Below are the code and all the weights of a small trained network. Each question names an input and a class and asks about switching units off, where a switched-off unit gives its printed mean instead of its output.

import numpy as np


def w(rows, s, z=0):
    codes = np.array(rows[::2]) - 128.0
    scale = np.full(codes.shape[1], s)
    scale[-1] = z or s
    return codes * scale


def norm(h):
    return h / np.sqrt((h * h).mean(-1, keepdims=True) + 1e-5)


def f(y):
    return np.maximum(y, 0)


def log_softmax(a):
    a = a - a.max(-1, keepdims=True)
    return a - np.log(np.exp(a).sum(-1, keepdims=True))


def net(x, mask):
    res = np.array(x, float).reshape(1, 7) / 4 @ E
    u = 0
    for l in range(4):
        y = f(norm(res) @ A[l][:, :-1].T + A[l][:, -1])
        res = res + np.where(mask[u : u + 7], y, B[l][:, -1]) @ B[l][:, :-1]
        u += 7
    return log_softmax(norm(res)[-1] @ U[:, :-1].T + U[:, -1])


A, B = {}, {}
E = w([
[142,160,139,131,149,160,148,134],'x0',
[254,133,31,190,95,169,121,149],'x1',
[116,102,115,119,116,93,104,123],'x2',
[107,201,96,145,49,176,33,131],'x3',
[152,136,145,121,129,127,122,118],'x4',
[110,19,179,169,191,228,41,124],'x5',
[112,141,119,139,137,163,156,142],'x6',
],0.0095)
A[0] = w([
[104,189,151,168,58,132,55,144,183],'L0N1',
[143,61,137,152,160,193,83,84,85],'L0N2',
[46,140,144,127,123,91,138,105,168],'L0N3',
[49,254,149,162,78,119,87,82,126],'L0N4',
[135,193,71,158,95,142,93,87,3],'L0N5',
[55,117,149,176,169,112,96,138,105],'L0N6',
[80,99,203,118,221,176,42,113,131],'L0N7',
],0.0079,0.0044)
B[0] = w([
[124,169,118,125,64,208,73,122,227],'L0N1',
[121,181,212,178,131,102,123,254,205],'L0N2',
[150,229,179,156,80,119,193,169,204],'L0N3',
[71,153,116,27,167,102,114,116,232],'L0N4',
[140,167,32,178,156,110,96,116,171],'L0N5',
[154,80,124,56,91,125,124,87,177],'L0N6',
[93,78,106,112,49,167,163,64,253],'L0N7',
],0.0084,0.007)
A[1] = w([
[154,49,81,232,123,150,87,151,114],'L1N1',
[203,162,22,108,131,92,167,213,128],'L1N2',
[181,71,113,153,201,179,43,145,64],'L1N3',
[155,125,221,136,130,150,199,148,138],'L1N4',
[180,98,138,86,48,96,107,118,252],'L1N5',
[83,198,179,53,116,84,155,145,77],'L1N6',
[90,154,71,171,254,164,135,104,128],'L1N7',
],0.0078,0.0043)
B[1] = w([
[192,210,169,94,110,79,162,168,206],'L1N1',
[171,44,101,117,74,136,119,54,253],'L1N2',
[120,148,148,133,108,33,130,185,175],'L1N3',
[65,97,111,134,142,59,136,121,215],'L1N4',
[79,159,100,161,211,194,195,118,254],'L1N5',
[197,73,183,94,176,104,76,254,239],'L1N6',
[133,146,140,138,89,57,95,87,147],'L1N7',
],0.0096,0.0059)
A[2] = w([
[133,140,110,156,169,100,218,167,112],'L2N1',
[137,158,26,101,107,67,136,47,60],'L2N2',
[99,189,151,37,169,66,138,138,26],'L2N3',
[149,96,155,137,160,128,115,246,35],'L2N4',
[223,27,146,121,174,66,148,140,252],'L2N5',
[82,51,132,171,175,109,194,73,69],'L2N6',
[162,153,96,100,95,150,161,1,150],'L2N7',
],0.0091,0.0027)
B[2] = w([
[120,104,108,111,105,80,154,60,194],'L2N1',
[167,117,89,99,206,187,89,121,211],'L2N2',
[176,167,117,244,115,122,117,157,211],'L2N3',
[151,151,90,129,103,56,139,52,194],'L2N4',
[117,126,149,146,103,158,203,96,255],'L2N5',
[184,116,130,129,177,153,54,228,200],'L2N6',
[135,89,100,142,169,139,145,29,206],'L2N7',
],0.011,0.0075)
A[3] = w([
[22,72,166,116,167,191,135,150,92],'L3N1',
[193,137,138,200,111,42,178,109,129],'L3N2',
[154,244,65,183,95,136,85,149,182],'L3N3',
[92,143,116,105,62,109,79,159,73],'L3N4',
[57,139,142,82,72,225,56,82,3],'L3N5',
[112,202,159,137,41,142,65,148,110],'L3N6',
[166,80,138,161,78,164,104,144,189],'L3N7',
],0.011,0.0034)
B[3] = w([
[126,94,80,203,173,128,58,61,204],'L3N1',
[60,175,148,148,47,86,153,120,254],'L3N2',
[86,97,138,77,218,120,63,246,253],'L3N3',
[168,187,208,136,124,162,114,144,169],'L3N4',
[180,166,133,185,2,129,213,66,206],'L3N5',
[111,98,159,38,152,169,77,176,217],'L3N6',
[91,180,142,56,202,63,165,177,181],'L3N7',
],0.0093)
U = w([
[111,158,165,161,76,37,200,141,252],'0',
[121,189,161,63,144,148,50,244,244],'1',
[199,75,69,113,158,145,207,34,49],'2',
[178,179,3,72,169,196,57,93,30],'3',
[84,37,169,199,197,132,100,95,79],'4',
[84,142,172,148,18,238,54,46,22],'5',
],0.016,0.0031)

Each question gives the input, the list of numbers given to net, and the class t.
The units are the neurons (one row each of A and B). Each row of codes is followed by its name. A weight is (code - 128) times the scale printed after its matrix; where a second scale follows, it is the last column's (A, B and U).
mask holds one flag per neuron, layer by layer. A switched-off neuron (its flag False) gives its mean, the last column of its row in B, instead of its output. The means were averaged over made-up inputs and are rounded, as every weight is.
A unit's drop is (log p(t) with every unit on - log p(t) with that unit switched off) / (log p(t) with every unit on - log p(t) with every unit switched off).
The circuit of an input: a set's keep is (log p(t) with only the set's units on - log p(t) with every unit switched off) / (log p(t) with every unit on - log p(t) with every unit switched off). Starting from the 12 units with the biggest drops (on a tie, the unit counted first), units are removed one at a time, each time the one whose removal leaves the highest keep (on an exact tie, the one counted first), for as long as the keep stays at least 0.8.
units of the circuit, in order: the units of the circuit, biggest drop first
k most important neurons: the k neurons with the biggest drops, biggest first
top k neurons in layer l: the k neurons of layer l with the biggest drops, biggest first
drop when u is switched off: that unit's drop, to one decimal
input [3,3,3,1,-2,-7,-4], class 3: units of the circuit, in order => [L2N2]
input [-8,1,-2,4,-7,8,7], class 1: 4 most important neurons => [L0N2; L1N1; L0N4; L3N7]
input [0,-7,-2,1,2,8,0], class 5: 4 most important neurons => [L0N7; L3N5; L3N3; L1N6]
input [-7,-3,7,1,-8,4,1], class 5: 2 most important neurons => [L3N5; L0N7]
input [-6,2,5,8,-8,-6,-3], class 3: 3 most important neurons => [L0N2; L2N2; L0N5]
input [1,8,0,0,0,-1,1], class 2: 3 most important neurons => [L1N2; L2N7; L0N1]
input [7,-8,-8,-2,6,2,4], class 4: 2 most important neurons => [L0N7; L3N1]
input [-5,2,4,0,5,1,-4], class 0: 3 most important neurons => [L2N1; L1N5; L3N2]
input [7,-3,-8,0,2,-2,8], class 0: 3 most important neurons => [L0N1; L1N6; L3N2]
input [-2,1,-7,-6,2,-2,-6], class 2: 3 most important neurons => [L0N2; L0N4; L0N3]
input [8,7,-7,0,-1,5,0], class 0: 2 most important neurons => [L0N1; L3N2]
input [4,1,-2,-8,5,-6,-1], class 2: top 3 neurons in layer 1 => [L1N2; L1N1; L1N3]
input [6,2,-4,8,8,2,1], class 1: 2 most important neurons => [L3N3; L1N2]
input [-7,8,-2,1,0,1,-1], class 1: units of the circuit, in order => [L3N3]
input [-7,3,6,6,4,0,-8], class 3: 3 most important neurons => [L1N6; L0N2; L2N2]
input [7,8,6,-2,-1,-2,8], class 2: drop when L1N2 is switched off => 0.1
input [2,-8,3,2,6,5,0], class 5: drop when L3N5 is switched off => 0.3
input [-4,7,0,0,0,-8,1], class 2: drop when L3N5 is switched off => -0.1
